Here is a tiny trained network, its code and every weight. The questions are about switching its units off for an input and a class, where a switched-off unit gives its printed mean instead of its output.

import numpy as np


def w(rows, s, z=0):
    codes = np.array(rows[::2]) - 128.0
    scale = np.full(codes.shape[1], s)
    scale[-1] = z or s
    return codes * scale


def f(y):
    return np.maximum(y, 0)


def log_softmax(a):
    a = a - a.max(-1, keepdims=True)
    return a - np.log(np.exp(a).sum(-1, keepdims=True))


def net(x, mask):
    res = np.array(x, float).reshape(1, 6) / 4 @ E
    y = f(res @ A[0][:, :-1].T + A[0][:, -1])
    res = res + np.where(mask, y, B[0][:, -1]) @ B[0][:, :-1]
    return log_softmax(res[-1] @ U[:, :-1].T + U[:, -1])


A, B = {}, {}
E = w([
[6,217,142,164,125,119,173],'x0',
[138,147,117,127,124,143,129],'x1',
[94,163,48,49,115,60,69],'x2',
[129,151,130,157,107,175,106],'x3',
[124,168,151,82,217,204,70],'x4',
[168,205,91,204,227,97,109],'x5',
],0.011)
A[0] = w([
[128,192,98,139,124,114,100,117],'n1',
[69,125,50,112,108,87,7,77],'n2',
[150,110,209,182,175,174,192,22],'n3',
[127,174,119,140,170,191,128,128],'n4',
[138,97,126,153,167,94,113,198],'n5',
[122,130,113,169,164,86,128,179],'n6',
[15,159,123,192,132,125,131,78],'n7',
[78,96,148,81,101,150,143,182],'n8',
[167,94,59,188,61,66,167,81],'n9',
[27,191,124,98,164,168,211,2],'n10',
[92,125,167,58,210,163,124,175],'n11',
[169,123,156,97,148,159,62,124],'n12',
],0.012,0.0037)
B[0] = w([
[122,129,149,85,71,101,153,200],'n1',
[103,132,215,96,212,200,164,246],'n2',
[134,121,221,61,167,142,148,244],'n3',
[159,146,175,200,141,108,79,218],'n4',
[184,135,141,110,103,107,40,184],'n5',
[206,157,187,122,53,91,53,200],'n6',
[148,65,90,102,94,193,131,252],'n7',
[174,177,147,107,2,45,74,221],'n8',
[35,110,101,173,143,122,167,244],'n9',
[97,50,44,82,170,124,68,252],'n10',
[61,154,109,249,92,85,138,243],'n11',
[122,71,95,214,182,108,152,209],'n12',
],0.0087,0.011)
U = w([
[162,2,44,115,179,148,115,124],'0',
[31,145,128,224,150,105,187,76],'1',
[88,166,226,38,202,159,209,75],'2',
[132,135,129,132,121,131,127,254],'3',
[172,179,147,109,72,98,80,70],'4',
],0.01,0.0069)

Each question gives the input, the list of numbers given to net, and the class t.
The units are the neurons (one row each of A and B). Each row of codes is followed by its name. A weight is (code - 128) times the scale printed after its matrix; where a second scale follows, it is the last column's (A, B and U).
mask holds one flag per neuron, in row order. A switched-off neuron (its flag False) gives its mean, the last column of its row in B, instead of its output. The means were averaged over made-up inputs and are rounded, as every weight is.
A unit's drop is (log p(t) with every unit on - log p(t) with that unit switched off) / (log p(t) with every unit on - log p(t) with every unit switched off).
The circuit of an input: a set's keep is (log p(t) with only the set's units on - log p(t) with every unit switched off) / (log p(t) with every unit on - log p(t) with every unit switched off). Starting from all 12 units, units are removed one at a time, each time the one whose removal leaves the highest keep (on an exact tie, the one counted first), for as long as the keep stays at least 0.8.
units of the circuit, in order: the units of the circuit, biggest drop first
unit that matters most: the unit with the biggest drop
k most important neurons: the k neurons with the biggest drops, biggest first
drop when u is switched off: that unit's drop, to one decimal
input [-5,-4,-2,-5,0,-6], class 4: 2 most important neurons	(n8; n10)
input [-2,7,8,1,-4,-5], class 2: units of the circuit, in order	(n2)
input [6,8,-4,5,-2,-4], class 0: units of the circuit, in order	(n10; n7)
input [-4,0,7,-3,4,-3], class 2: 2 most important neurons	(n2; n10)
input [4,-3,-8,1,5,8], class 2: 2 most important neurons	(n3; n8)
input [-2,5,3,-5,8,-8], class 1: 2 most important neurons	(n11; n12)
input [2,8,7,5,-5,6], class 2: 2 most important neurons	(n2; n11)
input [-1,-6,-6,5,-1,4], class 2: 3 most important neurons	(n3; n8; n11)
input [4,-5,-5,4,-5,6], class 4: units of the circuit, in order	(n6; n11)
input [6,6,-7,-5,2,8], class 4: 3 most important neurons	(n6; n2; n4)
input [-3,-5,4,-7,3,-7], class 3: 2 most important neurons	(n6; n2)
input [3,7,-5,-8,5,-8], class 3: 2 most important neurons	(n8; n6)
input [-6,-7,8,-1,2,-1], class 2: 3 most important neurons	(n2; n10; n7)
input [5,3,-4,5,2,-6], class 4: units of the circuit, in order	(n8)
input [-5,0,-1,3,-7,-3], class 1: 3 most important neurons	(n9; n10; n7)
input [4,-6,-3,4,-1,4], class 0: units of the circuit, in order	(n7; n11)
input [-7,2,8,-8,8,7], class 1: units of the circuit, in order	(n11; n10)
input [0,3,1,-3,0,-7], class 4: drop when n8 is switched off	0.4
input [3,3,-5,7,-6,5], class 3: drop when n7 is switched off	0.4
input [1,-7,1,4,-2,-5], class 4: drop when n11 is switched off	0.1
input [-7,-6,-4,-5,8,-4], class 1: unit that matters most	n11
